[[ 0.014 -0.210 -0.053 -0.115 -0.026 -0.188  0.070]
 [ 0.180  0.021 -0.101 -0.096 -0.094 -0.076 -0.107]] ==> -0.053

[[  78.27  148.71   28.58 -121.28  -67.08  -11.79]
 [  45.55  117.46   10.63    2.66  222.58  125.95]] ==> 28.58

[[-13.8   7.9 -13.2   6.1   0.1]
 [  8.7  -2.7  12.2   6.6   4.0]] ==> -13.2

[[ 0.14 -0.20  0.05 -0.07  0.04 -0.01]
 [-0.01 -0.07  0.02 -0.10 -0.02 -0.06]] ==> 0.05

[[-141.77   18.10   63.62 -197.18]
 [ 136.82  -57.98  186.42  183.31]] ==> 63.62

[[ 0.021  0.015  0.224  0.056 -0.126  0.092  0.121]
 [ 0.126  0.021  0.150  0.040 -0.026  0.061  0.031]] ==> 0.224
---
[36, -347, 129, -989, 678] gives 36
[43, 31, 72, 67, 13, 81, 87] gives 67
[-680, 524, 367, 76, 762, 543, -500] gives 367
[304, -855, 900, 873, 354] gives 354
[8062, 6163, 7878, 1957, 6185, 7273, 8993] gives 7273
[-13, -29, 27, 20, 41, -5, 36] gives 20
[675, -250, -845, 501, -333] gives -250
[80, 59, 35, 95, 19] gives 59
[7073, 4997, 2660, 7469, 8419] gives 7073
---
-5.146  -3.564   4.556  -1.713 → -3.564
 6.646  -4.051   2.790   0.556  -1.562 → -4.051
 2.983   5.211  -0.013   1.055  -2.510   6.029  -2.609 → 5.211
2.219  7.026  1.953  0.000 → 7.026
-0.598  -0.070  -5.610   0.050  -0.639   1.436  -0.029 → -0.070
 0.866  -3.403  -5.345   2.197   0.269 → -3.403
-4.543  -0.770   2.094  -5.842 → -0.770
---
0.954, 0.954, 3.046, 1.430, 0.000, 0.954
0.477, 4.768, -6.770, 2.384, 0.000, 1.430
| 0.954, 1.430

-5.294, -6.203, 4.103, 4.387 | -5.294, 4.387

1.521, 0.857, -6.904, -5.658 | 1.521, -5.658

-0.775, 5.138, 2.154, 1.692 | -0.775, 1.692

-5.204, -0.603, -3.443, -4.518 | -5.204, -4.518

-2.443, 0.838, 0.137, -2.600, -7.165 | -2.443, -7.165

1.726, -2.821, -6.928, -1.709, 1.208, 4.267, -1.908 | 1.726, -1.908
---
Input: 6.268, 0.188, -4.504, 3.431, 1.168, -2.764
Output: 6.268, -2.764

Input:
-1.646, -1.834, 0.949, 2.015, 1.812, 2.668, -3.927
-1.553, 0.184, 1.118, 5.810, 1.650, 1.720, -1.941
2.059, 2.350, -1.065, -1.969, -2.721, -3.520, 6.498
Output: -1.646, 6.498

Input: 2.623, -0.178, 1.247, -5.761, -1.431, -3.264
Output: 2.623, -3.264

Input: 0.898, -2.615, 3.183, -4.478, 5.275, -4.131
Output: 0.898, -4.131

Input:
-0.069, -0.158, -4.383, 0.210
2.839, -6.316, 0.176, -3.504
2.374, -4.554, 0.839, -1.054
Output: -0.069, -1.054

Input: 4.529, -5.229, 2.717, -1.207, 0.424
Output: 4.529, 0.424

Input: 1.566, 6.689, 1.040, 3.436, 0.764, 2.654
Output: 1.566, 2.654
---
array([[-6.872, -0.395,  0.246, -2.988, -6.353,  0.451],
       [ 4.226, -0.126, -4.450,  3.869,  3.493, -6.242]]): -0.126

array([[ 2.306,  4.272, -5.584,  2.476,  1.952, -0.889,  1.088],
       [-2.232, -2.739,  2.980, -2.676, -0.800,  0.531,  1.093],
       [ 0.951, -0.740,  0.765,  0.662, -1.115,  0.956, -1.117]]): -2.739

array([[-1.088,  1.438,  0.672,  0.229, -1.491],
       [ 1.193, -2.427, -1.528, -1.441,  5.456],
       [ 1.244, -0.575,  0.877,  1.629,  0.362]]): -2.427

array([[ 0.206, -2.178,  0.135,  2.283],
       [-3.083,  1.069, -1.072,  3.718],
       [ 1.971, -5.308,  1.596, -1.012]]): 1.069

array([[-0.784, -1.237, -0.272, -5.159,  0.299],
       [ 0.488, -0.920, -0.344,  2.211,  3.943]]): -0.920

array([[-0.121, -7.158, -3.023, -4.218],
       [ 1.200, -1.721, -5.756,  2.377],
       [-2.272, -0.632, -4.271, -2.054]]): -1.721
